Below are the code and all the weights of a small trained network. Each question names an input and a target symbol and asks about switching units off, where a switched-off unit gives its printed mean instead of its output.

import numpy as np


def w(rows, s, z=0):
    codes = np.array(rows[::2]) - 128.0
    scale = np.full(codes.shape[1], s)
    scale[-1] = z or s
    return codes * scale


def f(y):
    return y / 2 * (1 + np.tanh(0.7978845608 * (y + 0.044715 * y**3)))


def softmax(a):
    e = np.exp(a - a.max(-1, keepdims=True))
    return e / e.sum(-1, keepdims=True)


def log_softmax(a):
    a = a - a.max(-1, keepdims=True)
    return a - np.log(np.exp(a).sum(-1, keepdims=True))


def net(x, mask):
    ids = ['ΔΨεζξσφ'.index(c) for c in x.split()]
    T = len(ids)
    res = E[ids] + P[:T]
    u = 0
    for l in range(2):
        q, k, v = (res @ M[l].T for M in (Q, K, V))
        z = softmax(np.where(np.tri(T) > 0, q @ k.T / 2**0.5, -1e9)) @ v
        res = res + np.where(mask[u], z, O[l][:, -1]) @ O[l][:, :-1]
        u += 1
        y = f(res @ A[l][:, :-1].T + A[l][:, -1])
        res = res + np.where(mask[u : u + 4], y, B[l][:, -1]) @ B[l][:, :-1]
        u += 4
    return log_softmax(res[-1] @ U[:, :-1].T + U[:, -1])


Q, K, V, O, A, B = {}, {}, {}, {}, {}, {}
E = w([
[99,245,162],'Δ',
[110,155,146],'Ψ',
[178,253,31],'ε',
[134,69,174],'ζ',
[168,47,189],'ξ',
[108,78,156],'σ',
[76,210,94],'φ',
],0.015)
P = w([
[161,187,203],'0',
[124,140,68],'1',
[88,101,75],'2',
[209,201,214],'3',
[199,82,122],'4',
[127,125,79],'5',
[151,221,224],'6',
[209,76,135],'7',
[127,117,81],'8',
[120,48,248],'9',
],0.013)
Q[0] = w([
[102,59,6],'L0H1',
[119,111,182],'L0H1',
],0.011)
K[0] = w([
[141,253,200],'L0H1',
[38,243,78],'L0H1',
],0.0038)
V[0] = w([
[110,18,159],'L0H1',
[136,7,2],'L0H1',
],0.0069)
O[0] = w([
[195,7,164,50],'L0H1',
[2,128,116,3],'L0H1',
],0.007,0.0055)
A[0] = w([
[134,246,166,157],'L0N1',
[166,203,226,191],'L0N2',
[163,10,53,254],'L0N3',
[254,107,131,101],'L0N4',
],0.0079,0.0046)
B[0] = w([
[109,56,8,254],'L0N1',
[185,73,95,255],'L0N2',
[28,186,92,167],'L0N3',
[123,142,24,175],'L0N4',
],0.011,0.0086)
Q[1] = w([
[127,254,208],'L1H1',
[202,123,90],'L1H1',
],0.0076)
K[1] = w([
[120,137,80],'L1H1',
[202,177,255],'L1H1',
],0.011)
V[1] = w([
[131,44,2],'L1H1',
[90,50,118],'L1H1',
],0.0049)
O[1] = w([
[237,206,133,250],'L1H1',
[1,250,34,140],'L1H1',
],0.0068,0.012)
A[1] = w([
[143,254,135,195],'L1N1',
[152,130,189,254],'L1N2',
[136,156,180,218],'L1N3',
[136,114,43,166],'L1N4',
],0.0094,0.0039)
B[1] = w([
[106,125,148,188],'L1N1',
[136,93,64,134],'L1N2',
[122,46,2,128],'L1N3',
[123,104,222,248],'L1N4',
],0.0098,0.016)
U = w([
[188,135,150,154],'Δ',
[132,88,90,102],'Ψ',
[122,127,8,10],'ε',
[72,123,82,210],'ζ',
[80,164,191,102],'ξ',
[82,167,81,237],'σ',
[117,239,140,4],'φ',
],0.015,0.0039)

Each question gives the input, a string of symbols that net reads in full, and the target symbol t.
The units are the heads (2 rows each of Q, K, V and O) and the neurons (one row each of A and B). Each row of codes is followed by its name. A weight is (code - 128) times the scale printed after its matrix; where a second scale follows, it is the last column's (O, A, B and U).
mask holds one flag per unit, layer by layer, with each layer's heads first. A switched-off unit (its flag False) gives its mean, the last column of its rows in O or B, instead of its output. The means were averaged over made-up inputs and are rounded, as every weight is.
A unit's drop is (log p(t) with every unit on - log p(t) with that unit switched off) / (log p(t) with every unit on - log p(t) with every unit switched off).
The circuit of an input: a set's keep is (log p(t) with only the set's units on - log p(t) with every unit switched off) / (log p(t) with every unit on - log p(t) with every unit switched off). Starting from all 10 units, units are removed one at a time, each time the one whose removal leaves the highest keep (on an exact tie, the one counted first), for as long as the keep stays at least 0.8.
units of the circuit, in order: the units of the circuit, biggest drop first
top k neurons: the k neurons with the biggest drops, biggest first
top k neurons in layer l: the k neurons of layer l with the biggest drops, biggest first
input φ Δ ζ, target φ: units of the circuit, in order -> [L0N1; L0N2; L0N3]
input σ φ ζ, target σ: units of the circuit, in order -> [L0N3; L0N2]
input Δ Δ Ψ, target Δ: top neuron -> [L0N3]
input ξ ζ ε ε ζ Ψ ξ, target Ψ: top 2 neurons -> [L1N4; L1N2]
input Δ φ Δ, target Δ: top 2 neurons -> [L1N4; L0N3]
input φ φ ζ φ Ψ φ Ψ, target Ψ: units of the circuit, in order -> [L0N2; L0N1]
input ζ ξ Δ ξ φ Δ, target Δ: top 2 neurons -> [L0N3; L0N4]
input Ψ ε ζ φ ξ σ ζ, target Ψ: units of the circuit, in order -> [L0H1; L1N4; L1H1; L0N3]
input φ Ψ φ, target φ: units of the circuit, in order -> [L0N2; L0N1]
input φ Δ Δ Ψ Δ Δ Ψ Ψ φ, target Δ: units of the circuit, in order -> [L0H1; L0N3; L1N4]
input Δ Δ ζ ξ ζ ε ξ, target Ψ: units of the circuit, in order -> [L0H1; L1N4; L1H1]
input ε ζ ζ Δ ξ φ ε, target Ψ: top 2 neurons in layer 0 -> [L0N1; L0N2]
input ζ ξ φ φ σ ε, target φ: units of the circuit, in order -> [L0N2; L1N4]
input ε φ Δ ε Δ ε, target Δ: top 2 neurons -> [L1N4; L0N3]
input Δ ξ σ σ ζ ε ξ ξ φ σ, target ε: top 3 neurons in layer 0 -> [L0N1; L0N2; L0N4]
input Δ Δ σ σ, target Ψ: top 4 neurons -> [L1N4; L0N1; L1N2; L1N3]
input φ Δ ε, target φ: top 2 neurons -> [L0N2; L1N4]
input φ ζ Δ ε ε Δ φ, target Ψ: top 3 neurons -> [L0N1; L0N2; L1N4]
input ζ Δ ξ σ φ σ ζ φ ξ, target σ: top 2 neurons -> [L0N3; L1N4]
input φ ε φ, target φ: top 2 neurons -> [L0N2; L0N1]
input ζ ζ ξ, target ζ: top 2 neurons -> [L0N3; L1N4]
input σ ξ σ φ Ψ ξ, target σ: top 3 neurons in layer 0 -> [L0N3; L0N2; L0N1]
